arr =
[[-2.44 -2.12  2.28  0.21  0.07  0.08  0.09  0.23  2.46  0.06  0.54  1.46]
 [-3.92 -3.29  4.37  0.79  0.53  0.63  0.08  0.84  4.67  0.05  1.48  2.97]
 [-0.45 -0.53 -0.53 -0.56 -0.54 -0.62  0.10 -0.62 -0.49  0.08 -0.73 -0.55]
 [ 1.13  0.72 -2.76 -1.17 -1.02 -1.18  0.11 -1.28 -2.83  0.11 -1.73 -2.15]
 [-2.85 -2.45  2.86  0.38  0.20  0.24  0.07  0.40  3.07  0.06  0.81  1.87]
 [ 2.61  1.90 -4.85 -1.75 -1.48 -1.71  0.12 -1.90 -5.03  0.12 -2.67 -3.64]
 [-2.03 -1.79  1.70  0.05 -0.05 -0.07  0.10  0.05  1.85  0.05  0.28  1.05]
 [-0.03 -0.20 -1.12 -0.73 -0.67 -0.78  0.11 -0.79 -1.11  0.07 -0.99 -0.97]
 [-1.13 -1.07  0.42 -0.31 -0.33 -0.41  0.11 -0.32  0.50  0.05 -0.29  0.13]
 [ 2.32  1.67 -4.44 -1.65 -1.39 -1.64  0.14 -1.76 -4.61  0.08 -2.48 -3.35]
 [ 2.40  1.74 -4.55 -1.68 -1.42 -1.65  0.13 -1.81 -4.72  0.09 -2.54 -3.42]
 [-0.49 -0.56 -0.48 -0.55 -0.53 -0.62  0.10 -0.59 -0.44  0.07 -0.70 -0.51]
 [-2.02 -1.77  1.69  0.04 -0.06 -0.06  0.10  0.04  1.85  0.06  0.27  1.05]
 [-1.91 -1.69  1.53  0.01 -0.09 -0.10  0.09  0.00  1.68  0.07  0.20  0.93]
 [-2.84 -2.45  2.85  0.37  0.20  0.23  0.07  0.40  3.05  0.06  0.80  1.86]]
arr[-15, -12]	-2.44
arr[-1, -11]	-2.45
arr[-11, 4]	0.20
arr[8, -8]	-0.33
arr[:, 8]	[2.46, 4.67, -0.49, -2.83, 3.07, -5.03, 1.85, -1.11, 0.50, -4.61, -4.72, -0.44, 1.85, 1.68, 3.05]
arr[-4]	[-0.49, -0.56, -0.48, -0.55, -0.53, -0.62, 0.10, -0.59, -0.44, 0.07, -0.70, -0.51]
arr[8, 3]	-0.31
arr[-7, 9]	0.05
arr[10, 9]	0.09
arr[-4, 3]	-0.55
arr[-13, 10]	-0.73
arr[-13]	[-0.45, -0.53, -0.53, -0.56, -0.54, -0.62, 0.10, -0.62, -0.49, 0.08, -0.73, -0.55]
arr[-4, 5]	-0.62
arr[12, -11]	-1.77
arr[:, -11]	[-2.12, -3.29, -0.53, 0.72, -2.45, 1.90, -1.79, -0.20, -1.07, 1.67, 1.74, -0.56, -1.77, -1.69, -2.45]
arr[-2, 9]	0.07
arr[2, 8]	-0.49
arr[5, 9]	0.12
arr[6]	[-2.03, -1.79, 1.70, 0.05, -0.05, -0.07, 0.10, 0.05, 1.85, 0.05, 0.28, 1.05]
arr[1, -6]	0.08
arr[-7, 6]	0.11
arr[-1, -1]	1.86
arr[-4, -6]	0.10
arr[11, -8]	-0.53
arr[:, -5]	[0.23, 0.84, -0.62, -1.28, 0.40, -1.90, 0.05, -0.79, -0.32, -1.76, -1.81, -0.59, 0.04, 0.00, 0.40]
arr[-8, -4]	-1.11
arr[10, -11]	1.74
arr[:, -10]	[2.28, 4.37, -0.53, -2.76, 2.86, -4.85, 1.70, -1.12, 0.42, -4.44, -4.55, -0.48, 1.69, 1.53, 2.85]
arr[13]	[-1.91, -1.69, 1.53, 0.01, -0.09, -0.10, 0.09, 0.00, 1.68, 0.07, 0.20, 0.93]
arr[-3, 4]	-0.06
arr[-5, -7]	-1.65
arr[0]	[-2.44, -2.12, 2.28, 0.21, 0.07, 0.08, 0.09, 0.23, 2.46, 0.06, 0.54, 1.46]
arr[-3, 0]	-2.02
arr[1, 5]	0.63
arr[13, -6]	0.09

A =
[[-0.87 -0.07 -0.17  0.24  0.39 -4.08  0.42 -1.89 -0.08  0.01 -0.01  5.41
  -1.31 -3.40]
 [-0.59  1.76  0.31  0.31  0.18  1.69 -5.00  1.42 -0.13 -0.07 -0.08 -1.65
   6.69  3.48]
 [-0.36  0.83  0.21 -0.05  0.10  4.20  0.66 -0.79 -0.17  0.25 -0.22 -5.25
  -1.62 -1.76]
 [ 0.36 -0.99 -0.07 -0.06 -0.87 -4.13 -1.71  2.59 -0.80  0.90 -0.06  3.98
   0.86  4.54]
 [ 0.48 -0.32  0.17 -0.54  0.17  1.45  4.41  0.83 -0.11 -0.48  0.24 -2.80
  -5.35  1.99]
 [-0.38  0.15 -0.17 -0.39  0.01  1.92 -1.12 -2.59 -0.45 -0.38  0.29 -2.06
   2.04 -3.96]
 [-0.60 -1.21  0.42 -0.71 -0.30 -2.67  3.58  1.11 -0.29 -0.45  0.28  1.86
  -4.72  2.46]
 [ 0.29  0.96  0.06  0.41 -0.37  1.85  2.37 -1.79 -0.14  0.93  0.06  0.82
  -6.54 -3.30]
 [ 0.00  0.57 -0.04  0.64 -0.32 -0.72 -3.38 -1.65  0.14  0.36  0.09  1.76
   1.66 -3.74]
 [-0.83  2.95 -0.67  1.90 -0.56  3.45  2.60 -0.51  0.17  0.97 -0.32 -2.74
  -5.60  0.71]]
A[-10,-14] -> -0.87
A[7,6] -> 2.37
A[-8,-5] -> 0.25
A[6,3] -> -0.71
A[5] -> [-0.38, 0.15, -0.17, -0.39, 0.01, 1.92, -1.12, -2.59, -0.45, -0.38, 0.29, -2.06, 2.04, -3.96]
A[-1,13] -> 0.71
A[-7] -> [0.36, -0.99, -0.07, -0.06, -0.87, -4.13, -1.71, 2.59, -0.80, 0.90, -0.06, 3.98, 0.86, 4.54]
A[-3] -> [0.29, 0.96, 0.06, 0.41, -0.37, 1.85, 2.37, -1.79, -0.14, 0.93, 0.06, 0.82, -6.54, -3.30]
A[2] -> [-0.36, 0.83, 0.21, -0.05, 0.10, 4.20, 0.66, -0.79, -0.17, 0.25, -0.22, -5.25, -1.62, -1.76]
A[:, -2] -> [-1.31, 6.69, -1.62, 0.86, -5.35, 2.04, -4.72, -6.54, 1.66, -5.60]
A[4] -> [0.48, -0.32, 0.17, -0.54, 0.17, 1.45, 4.41, 0.83, -0.11, -0.48, 0.24, -2.80, -5.35, 1.99]
A[-1,-7] -> -0.51
A[-9] -> [-0.59, 1.76, 0.31, 0.31, 0.18, 1.69, -5.00, 1.42, -0.13, -0.07, -0.08, -1.65, 6.69, 3.48]
A[2,5] -> 4.20
A[2,-14] -> -0.36
A[6,-8] -> 3.58
A[8] -> [0.00, 0.57, -0.04, 0.64, -0.32, -0.72, -3.38, -1.65, 0.14, 0.36, 0.09, 1.76, 1.66, -3.74]
A[-4] -> [-0.60, -1.21, 0.42, -0.71, -0.30, -2.67, 3.58, 1.11, -0.29, -0.45, 0.28, 1.86, -4.72, 2.46]
A[:, 7] -> [-1.89, 1.42, -0.79, 2.59, 0.83, -2.59, 1.11, -1.79, -1.65, -0.51]
A[-6,1] -> -0.32
A[5,6] -> -1.12
A[0,-8] -> 0.42
A[2,7] -> -0.79
A[-6,-12] -> 0.17
A[4,-4] -> 0.24
A[-10,-4] -> -0.01
A[-10,8] -> -0.08
A[0,-9] -> -4.08
A[-4,-10] -> -0.30
A[2,4] -> 0.10
A[-1,-5] -> 0.97
A[-5,7] -> -2.59
A[:, -10] -> [0.39, 0.18, 0.10, -0.87, 0.17, 0.01, -0.30, -0.37, -0.32, -0.56]
A[:, -3] -> [5.41, -1.65, -5.25, 3.98, -2.80, -2.06, 1.86, 0.82, 1.76, -2.74]
